Below is a small trained network, with its code and all its weights. Each question gives an input and a class and asks what happens when units are switched off, that is, made to give their printed mean instead of their output.

import numpy as np


def w(rows, s, z=0):
    codes = np.array(rows[::2]) - 128.0
    scale = np.full(codes.shape[1], s)
    scale[-1] = z or s
    return codes * scale


def f(y):
    return np.maximum(y, 0)


def log_softmax(a):
    a = a - a.max(-1, keepdims=True)
    return a - np.log(np.exp(a).sum(-1, keepdims=True))


def net(x, mask):
    res = np.array(x, float).reshape(1, 6) / 4 @ E
    y = f(res @ A[0][:, :-1].T + A[0][:, -1])
    res = res + np.where(mask, y, B[0][:, -1]) @ B[0][:, :-1]
    return log_softmax(res[-1] @ U[:, :-1].T + U[:, -1])


A, B = {}, {}
E = w([
[48,40,217,46,111,81],'x0',
[119,134,120,116,132,128],'x1',
[60,162,186,132,15,254],'x2',
[134,143,129,121,122,122],'x3',
[58,218,219,221,151,63],'x4',
[130,130,127,129,117,120],'x5',
],0.0091)
A[0] = w([
[133,138,117,141,185,25,181],'n0',
[43,109,220,95,37,39,162],'n1',
[210,97,72,81,129,79,195],'n2',
[208,153,48,182,156,96,175],'n3',
[68,193,170,161,79,158,144],'n4',
[101,187,171,212,190,73,218],'n5',
[130,73,227,37,113,79,254],'n6',
[114,163,195,67,151,88,137],'n7',
[89,153,215,159,79,130,125],'n8',
[154,124,138,71,71,254,248],'n9',
],0.0084,0.0039)
B[0] = w([
[123,104,159,75,174,48,216],'n0',
[98,56,114,151,169,176,248],'n1',
[165,88,44,176,199,164,218],'n2',
[63,190,100,140,175,99,225],'n3',
[127,172,97,190,135,168,213],'n4',
[126,179,214,111,152,126,239],'n5',
[136,3,129,94,122,120,241],'n6',
[138,98,114,169,184,89,179],'n7',
[74,151,100,173,157,191,209],'n8',
[102,128,97,105,45,108,238],'n9',
],0.011)
U = w([
[87,123,55,182,206,177,197],'0',
[172,189,57,131,7,138,255],'1',
[194,60,99,104,151,108,37],'2',
[72,82,146,67,34,139,81],'3',
[115,222,193,97,178,78,79],'4',
[120,237,174,171,96,193,118],'5',
[138,89,254,106,174,93,51],'6',
],0.0077,0.0031)

Each question gives the input, the list of numbers given to net, and the class t.
The units are the neurons (one row each of A and B). Each row of codes is followed by its name. A weight is (code - 128) times the scale printed after its matrix; where a second scale follows, it is the last column's (A, B and U).
mask holds one flag per neuron, in row order. A switched-off neuron (its flag False) gives its mean, the last column of its row in B, instead of its output. The means were averaged over made-up inputs and are rounded, as every weight is.
A unit's drop is (log p(t) with every unit on - log p(t) with that unit switched off) / (log p(t) with every unit on - log p(t) with every unit switched off).
The circuit of an input: a set's keep is (log p(t) with only the set's units on - log p(t) with every unit switched off) / (log p(t) with every unit on - log p(t) with every unit switched off). Starting from all 10 units, units are removed one at a time, each time the one whose removal leaves the highest keep (on an exact tie, the one counted first), for as long as the keep stays at least 0.8.
units of the circuit, in order: the units of the circuit, biggest drop first
unit that matters most: the unit with the biggest drop
top k neurons: the k neurons with the biggest drops, biggest first
drop of u: that unit's drop, to one decimal
input [5,-6,-1,-3,-2,1], class 2: units of the circuit, in order	[n5, n6, n8]
input [3,-7,6,7,7,4], class 0: units of the circuit, in order	[n1]
input [7,2,-7,3,0,-7], class 2: units of the circuit, in order	[n2, n6]
input [7,-6,0,-7,-3,-3], class 2: units of the circuit, in order	[n6, n5]
input [1,7,-1,-4,5,-4], class 6: units of the circuit, in order	[n3, n5]
input [2,3,-1,8,8,-5], class 6: units of the circuit, in order	[n5, n3]
input [1,2,-4,8,-3,-7], class 2: units of the circuit, in order	[n8, n4]
input [-4,-7,1,-7,-7,-7], class 1: units of the circuit, in order	[n9, n1]
input [-2,2,-6,-8,1,3], class 4: units of the circuit, in order	[n1, n0, n6]
input [2,-4,0,7,1,-5], class 6: units of the circuit, in order	[n2, n3]
input [2,5,3,4,0,2], class 3: units of the circuit, in order	[n2, n3]
input [8,8,0,0,-4,-4], class 2: units of the circuit, in order	[n6, n5]
input [8,-1,-2,-1,-5,2], class 2: units of the circuit, in order	[n6, n2]
input [-7,-8,2,1,8,6], class 5: unit that matters most	n4
input [-6,5,8,-8,1,3], class 5: top 4 neurons	[n6, n4, n8, n2]
input [-2,8,7,-2,-1,3], class 1: top 2 neurons	[n9, n5]
input [-3,0,1,5,8,-3], class 5: top 2 neurons	[n4, n8]
input [0,-3,-1,0,2,6], class 4: top 3 neurons	[n6, n2, n1]
input [2,-5,1,-6,0,-1], class 3: top 2 neurons	[n2, n3]
input [2,-6,2,-5,-2,-6], class 3: unit that matters most	n2
input [-3,4,1,-6,-5,-5], class 1: top 2 neurons	[n1, n9]
input [6,5,7,6,3,7], class 0: top 3 neurons	[n8, n1, n4]
input [3,-5,-3,-3,-4,2], class 2: drop of n4	0.1
input [-6,7,4,-2,-8,-2], class 1: drop of n9	0.2
input [7,-8,5,-8,2,-6], class 0: drop of n8	0.7
